Below are the code and all the weights of a small trained network. Each question names an input and a target symbol and asks about switching units off, where a switched-off unit gives its printed mean instead of its output.

import numpy as np


def w(rows, s, z=0):
    codes = np.array(rows[::2]) - 128.0
    scale = np.full(codes.shape[1], s)
    scale[-1] = z or s
    return codes * scale


def f(y):
    return np.maximum(y, 0)


def softmax(a):
    e = np.exp(a - a.max(-1, keepdims=True))
    return e / e.sum(-1, keepdims=True)


def log_softmax(a):
    a = a - a.max(-1, keepdims=True)
    return a - np.log(np.exp(a).sum(-1, keepdims=True))


def net(x, mask):
    ids = ['ΔΘαβγεζλμξπτφω'.index(c) for c in x.split()]
    T = len(ids)
    res = E[ids] + P[:T]
    u = 0
    for l in range(2):
        r = res
        for j in range(3):
            rows = slice(3 * j, 3 * j + 3)
            q, k, v = (r @ M[l][rows].T for M in (Q, K, V))
            z = softmax(np.where(np.tri(T) > 0, q @ k.T / 3**0.5, -1e9)) @ v
            o = O[l][rows]
            res = res + np.where(mask[u + j], z, o[:, -1]) @ o[:, :-1]
        u += 3
        y = f(res @ A[l][:, :-1].T + A[l][:, -1])
        res = res + np.where(mask[u : u + 4], y, B[l][:, -1]) @ B[l][:, :-1]
        u += 4
    return log_softmax(res[-1] @ U[:, :-1].T + U[:, -1])


Q, K, V, O, A, B = {}, {}, {}, {}, {}, {}
E = w([
[182,146,116],'Δ',
[184,133,118],'Θ',
[139,146,109],'α',
[145,145,110],'β',
[158,197,107],'γ',
[142,66,124],'ε',
[106,90,116],'ζ',
[158,122,115],'λ',
[128,117,111],'μ',
[139,33,125],'ξ',
[89,110,102],'π',
[2,156,35],'τ',
[4,111,97],'φ',
[42,75,121],'ω',
],0.016)
P = w([
[150,142,143],'0',
[173,140,127],'1',
[155,120,62],'2',
[165,126,105],'3',
[136,115,43],'4',
[143,124,96],'5',
[110,108,43],'6',
[114,119,102],'7',
[76,102,71],'8',
[76,118,113],'9',
[35,93,100],'10',
[35,116,132],'11',
[4,93,124],'12',
],0.019)
Q[0] = w([
[135,138,144],'L0H1',
[97,154,166],'L0H1',
[132,104,110],'L0H1',
[114,139,200],'L0H2',
[170,53,121],'L0H2',
[156,134,152],'L0H2',
[189,125,137],'L0H3',
[113,171,8],'L0H3',
[103,91,48],'L0H3',
],0.015)
K[0] = w([
[189,101,165],'L0H1',
[201,236,188],'L0H1',
[29,160,179],'L0H1',
[183,163,217],'L0H2',
[157,65,76],'L0H2',
[253,140,154],'L0H2',
[251,149,38],'L0H3',
[57,25,83],'L0H3',
[28,15,102],'L0H3',
],0.0076)
V[0] = w([
[159,104,150],'L0H1',
[10,51,41],'L0H1',
[49,128,88],'L0H1',
[88,112,77],'L0H2',
[2,142,119],'L0H2',
[222,149,109],'L0H2',
[144,180,79],'L0H3',
[139,55,85],'L0H3',
[31,5,142],'L0H3',
],0.0086)
O[0] = w([
[131,122,110,93],'L0H1',
[149,136,161,254],'L0H1',
[143,107,118,193],'L0H1',
[253,147,101,234],'L0H2',
[102,58,47,234],'L0H2',
[97,149,158,86],'L0H2',
[108,139,213,162],'L0H3',
[185,27,207,208],'L0H3',
[202,86,102,255],'L0H3',
],0.0063,0.0078)
A[0] = w([
[107,241,205,250],'L0N1',
[184,79,229,105],'L0N2',
[137,18,238,209],'L0N3',
[86,2,203,9],'L0N4',
],0.0048,0.0011)
B[0] = w([
[197,120,113,194],'L0N1',
[99,199,119,204],'L0N2',
[120,247,135,254],'L0N3',
[176,107,255,228],'L0N4',
],0.0098,0.0028)
Q[1] = w([
[53,104,93],'L1H1',
[79,158,164],'L1H1',
[175,136,73],'L1H1',
[156,209,207],'L1H2',
[76,147,80],'L1H2',
[120,43,149],'L1H2',
[31,52,142],'L1H3',
[111,118,217],'L1H3',
[1,125,206],'L1H3',
],0.0078)
K[1] = w([
[117,183,170],'L1H1',
[193,238,166],'L1H1',
[191,173,66],'L1H1',
[254,150,148],'L1H2',
[71,95,201],'L1H2',
[48,70,115],'L1H2',
[106,168,123],'L1H3',
[129,156,66],'L1H3',
[148,237,117],'L1H3',
],0.0099)
V[1] = w([
[45,101,145],'L1H1',
[183,164,195],'L1H1',
[70,144,112],'L1H1',
[165,118,129],'L1H2',
[123,109,46],'L1H2',
[149,177,139],'L1H2',
[85,20,154],'L1H3',
[134,86,208],'L1H3',
[253,159,161],'L1H3',
],0.015)
O[1] = w([
[176,133,74,37],'L1H1',
[98,112,234,46],'L1H1',
[181,159,59,91],'L1H1',
[87,133,111,158],'L1H2',
[140,184,183,247],'L1H2',
[132,62,87,117],'L1H2',
[111,13,150,121],'L1H3',
[244,10,246,89],'L1H3',
[157,184,212,231],'L1H3',
],0.011,0.012)
A[1] = w([
[115,43,125,252],'L1N1',
[255,53,92,145],'L1N2',
[186,57,83,162],'L1N3',
[177,60,176,74],'L1N4',
],0.0082,0.0038)
B[1] = w([
[22,144,149,193],'L1N1',
[73,30,45,235],'L1N2',
[16,63,186,197],'L1N3',
[254,165,135,254],'L1N4',
],0.0055,0.0049)
U = w([
[79,169,164,30],'Δ',
[91,162,162,3],'Θ',
[97,164,146,69],'α',
[102,160,147,3],'β',
[62,180,154,212],'γ',
[158,146,148,162],'ε',
[142,130,135,143],'ζ',
[99,153,152,104],'λ',
[111,149,144,143],'μ',
[213,125,139,181],'ξ',
[131,131,134,216],'π',
[248,137,44,123],'τ',
[100,97,108,156],'φ',
[172,54,123,153],'ω',
],0.012,0.0058)

Each question gives the input, a string of symbols that net reads in full, and the target symbol t.
The units are the heads (3 rows each of Q, K, V and O) and the neurons (one row each of A and B). Each row of codes is followed by its name. A weight is (code - 128) times the scale printed after its matrix; where a second scale follows, it is the last column's (O, A, B and U).
mask holds one flag per unit, layer by layer, with each layer's heads first. A switched-off unit (its flag False) gives its mean, the last column of its rows in O or B, instead of its output. The means were averaged over made-up inputs and are rounded, as every weight is.
A unit's drop is (log p(t) with every unit on - log p(t) with that unit switched off) / (log p(t) with every unit on - log p(t) with every unit switched off).
most important unit: the unit with the biggest drop
top k neurons: the k neurons with the biggest drops, biggest first
which heads matter: for each layer, one digit per head in row order, 1 if its drop is at least 0.15 and else 0, layers parted by /
input γ ξ γ μ ε α Θ ξ γ γ ξ γ, target ξ: which heads matter : 001 / 101
input β ζ γ Δ φ τ μ γ τ ζ τ τ, target τ: which heads matter : 011 / 110
input α β ξ ω ξ Δ λ, target ξ: top 2 neurons : [L1N4, L0N4]
input τ λ μ γ ω τ, target ω: which heads matter : 011 / 001
input μ γ γ ξ, target γ: which heads matter : 011 / 001
input π γ τ Δ α τ γ α τ γ γ, target τ: which heads matter : 011 / 100
input ε ε φ τ γ, target φ: top 3 neurons : [L0N3, L1N3, L0N2]
input τ μ Δ ε γ γ, target γ: most important unit : L1H3
input τ ζ ξ Θ μ Δ γ β φ μ τ, target φ: which heads matter : 111 / 101
input β φ γ ξ τ τ ξ γ Δ, target ξ: which heads matter : 101 / 011
input γ ω λ, target ω: which heads matter : 111 / 011
input γ γ γ β β γ τ Θ, target τ: which heads matter : 000 / 100
input ε τ γ ξ γ Θ τ τ, target τ: which heads matter : 010 / 100
input ξ γ γ α, target γ: top 2 neurons : [L0N3, L0N2]
input ε φ λ β γ γ, target γ: which heads matter : 001 / 100
input Δ Δ γ γ τ ε, target τ: top 2 neurons : [L0N3, L0N4]
input γ Θ ξ γ ω α ζ ξ α ξ γ τ φ, target φ: top 2 neurons : [L1N3, L0N3]
input τ γ γ γ γ τ μ Δ φ τ τ γ α, target τ: most important unit : L1H2
input γ γ Δ ξ ξ γ ξ τ, target ξ: top 2 neurons : [L0N4, L0N1]
input τ α γ ξ γ τ γ ξ ω ξ, target ω: most important unit : L0H3
input Θ β φ ε α α γ ξ, target γ: top 2 neurons : [L0N3, L0N2]
